Below are the code and all the weights of a small trained network. Each question names an input and a target symbol and asks about switching units off, where a switched-off unit gives its printed mean instead of its output.

import numpy as np


def w(rows, s, z=0):
    codes = np.array(rows[::2]) - 128.0
    scale = np.full(codes.shape[1], s)
    scale[-1] = z or s
    return codes * scale


def norm(h):
    return h / np.sqrt((h * h).mean(-1, keepdims=True) + 1e-5)


def f(y):
    return np.maximum(y, 0)


def softmax(a):
    e = np.exp(a - a.max(-1, keepdims=True))
    return e / e.sum(-1, keepdims=True)


def log_softmax(a):
    a = a - a.max(-1, keepdims=True)
    return a - np.log(np.exp(a).sum(-1, keepdims=True))


def net(x, mask):
    ids = ['γεζθμξσφ'.index(c) for c in x.split()]
    T = len(ids)
    res = E[ids] + P[:T]
    r = norm(res)
    for j in range(3):
        rows = slice(2 * j, 2 * j + 2)
        q, k, v = (r @ M[0][rows].T for M in (Q, K, V))
        z = softmax(np.where(np.tri(T) > 0, q @ k.T / 2**0.5, -1e9)) @ v
        o = O[0][rows]
        res = res + np.where(mask[j], z, o[:, -1]) @ o[:, :-1]
    y = f(norm(res) @ A[0][:, :-1].T + A[0][:, -1])
    res = res + np.where(mask[3:7], y, B[0][:, -1]) @ B[0][:, :-1]
    return log_softmax(norm(res)[-1] @ U[:, :-1].T + U[:, -1])


Q, K, V, O, A, B = {}, {}, {}, {}, {}, {}
E = w([
[176,247,106,182],'γ',
[96,175,110,81],'ε',
[19,91,113,111],'ζ',
[203,69,130,48],'θ',
[141,174,252,93],'μ',
[116,136,65,172],'ξ',
[83,195,147,169],'σ',
[147,239,171,167],'φ',
],0.015)
P = w([
[249,6,177,253],'0',
[75,197,145,129],'1',
[94,200,152,109],'2',
[99,202,149,110],'3',
[92,206,143,107],'4',
[91,201,154,106],'5',
[89,204,136,108],'6',
[86,206,139,107],'7',
[91,202,133,103],'8',
[86,207,129,106],'9',
],0.0049)
Q[0] = w([
[144,207,210,255],'head 0',
[117,170,105,214],'head 0',
[164,103,142,189],'head 1',
[171,66,124,95],'head 1',
[79,229,171,100],'head 2',
[58,136,233,147],'head 2',
],0.036)
K[0] = w([
[89,252,108,14],'head 0',
[97,169,61,76],'head 0',
[48,125,143,135],'head 1',
[92,173,107,32],'head 1',
[133,227,88,25],'head 2',
[50,189,134,38],'head 2',
],0.028)
V[0] = w([
[93,183,163,151],'head 0',
[169,196,205,113],'head 0',
[195,91,95,198],'head 1',
[56,98,155,151],'head 1',
[108,91,169,163],'head 2',
[254,206,78,138],'head 2',
],0.015)
O[0] = w([
[139,47,177,190,209],'head 0',
[174,176,255,125,254],'head 0',
[38,118,148,78,209],'head 1',
[105,60,101,193,56],'head 1',
[110,41,180,141,23],'head 2',
[240,132,47,154,243],'head 2',
],0.0094,0.007)
A[0] = w([
[152,39,190,4,150],'neuron 0',
[103,145,65,213,82],'neuron 1',
[138,99,208,159,119],'neuron 2',
[219,38,87,94,1],'neuron 3',
],0.017,0.0063)
B[0] = w([
[192,5,116,96,213],'neuron 0',
[170,87,70,199,175],'neuron 1',
[83,178,87,180,254],'neuron 2',
[40,45,208,48,158],'neuron 3',
],0.019,0.006)
U = w([
[53,128,148,206,70],'γ',
[23,100,123,104,174],'ε',
[165,175,155,192,75],'ζ',
[248,188,66,116,97],'θ',
[159,99,129,68,202],'μ',
[134,97,50,176,237],'ξ',
[157,109,229,163,26],'σ',
[119,182,106,76,254],'φ',
],0.013,0.0023)

Each question gives the input, a string of symbols that net reads in full, and the target symbol t.
The units are the heads (2 rows each of Q, K, V and O) and the neurons (one row each of A and B). Each row of codes is followed by its name. A weight is (code - 128) times the scale printed after its matrix; where a second scale follows, it is the last column's (O, A, B and U).
mask holds one flag per unit, heads first, then neurons. A switched-off unit (its flag False) gives its mean, the last column of its rows in O or B, instead of its output. The means were averaged over made-up inputs and are rounded, as every weight is.
A unit's drop is (log p(t) with every unit on - log p(t) with that unit switched off) / (log p(t) with every unit on - log p(t) with every unit switched off).
The circuit of an input: a set's keep is (log p(t) with only the set's units on - log p(t) with every unit switched off) / (log p(t) with every unit on - log p(t) with every unit switched off). Starting from all 7 units, units are removed one at a time, each time the one whose removal leaves the highest keep (on an exact tie, the one counted first), for as long as the keep stays at least 0.8.
circuit, biggest first: the units of the circuit, biggest drop first
top k neurons: the k neurons with the biggest drops, biggest first
heads that matter: for each layer, one digit per head in row order, 1 if its drop is at least 0.15 and else 0, layers parted by /
drop when u is switched off: that unit's drop, to one decimal
input φ ξ ε, target σ: circuit, biggest first => (head 0)
input θ ε ε ξ, target γ: heads that matter => 111
input σ μ σ ζ θ ζ ζ μ ε, target γ: heads that matter => 110
input σ μ θ ζ γ ε γ θ γ σ, target γ: heads that matter => 011
input ζ θ ε γ μ ζ, target ξ: heads that matter => 100
input σ φ ε ξ ζ θ ε φ ε, target γ: circuit, biggest first => (head 1; head 0)
input σ γ ε μ μ σ φ θ θ ξ, target γ: heads that matter => 001
input θ ε γ, target φ: top 2 neurons => (neuron 1; neuron 0)
input μ ζ θ ε φ ζ μ θ ζ, target ζ: heads that matter => 110
input γ γ σ γ ε φ, target φ: heads that matter => 010
input ε θ ξ μ θ σ σ ζ, target θ: heads that matter => 001
input γ ε ζ, target μ: top 2 neurons => (neuron 0; neuron 2)
input γ ζ ε, target μ: top 2 neurons => (neuron 0; neuron 2)
input ζ ζ μ μ ε, target ξ: circuit, biggest first => (head 0)
input μ ζ ξ φ θ θ μ σ, target γ: drop when neuron 1 is switched off => 0.0
input ε σ σ σ, target θ: drop when head 2 is switched off => 0.5
input γ γ μ φ φ μ ε, target μ: drop when neuron 2 is switched off => 0.3
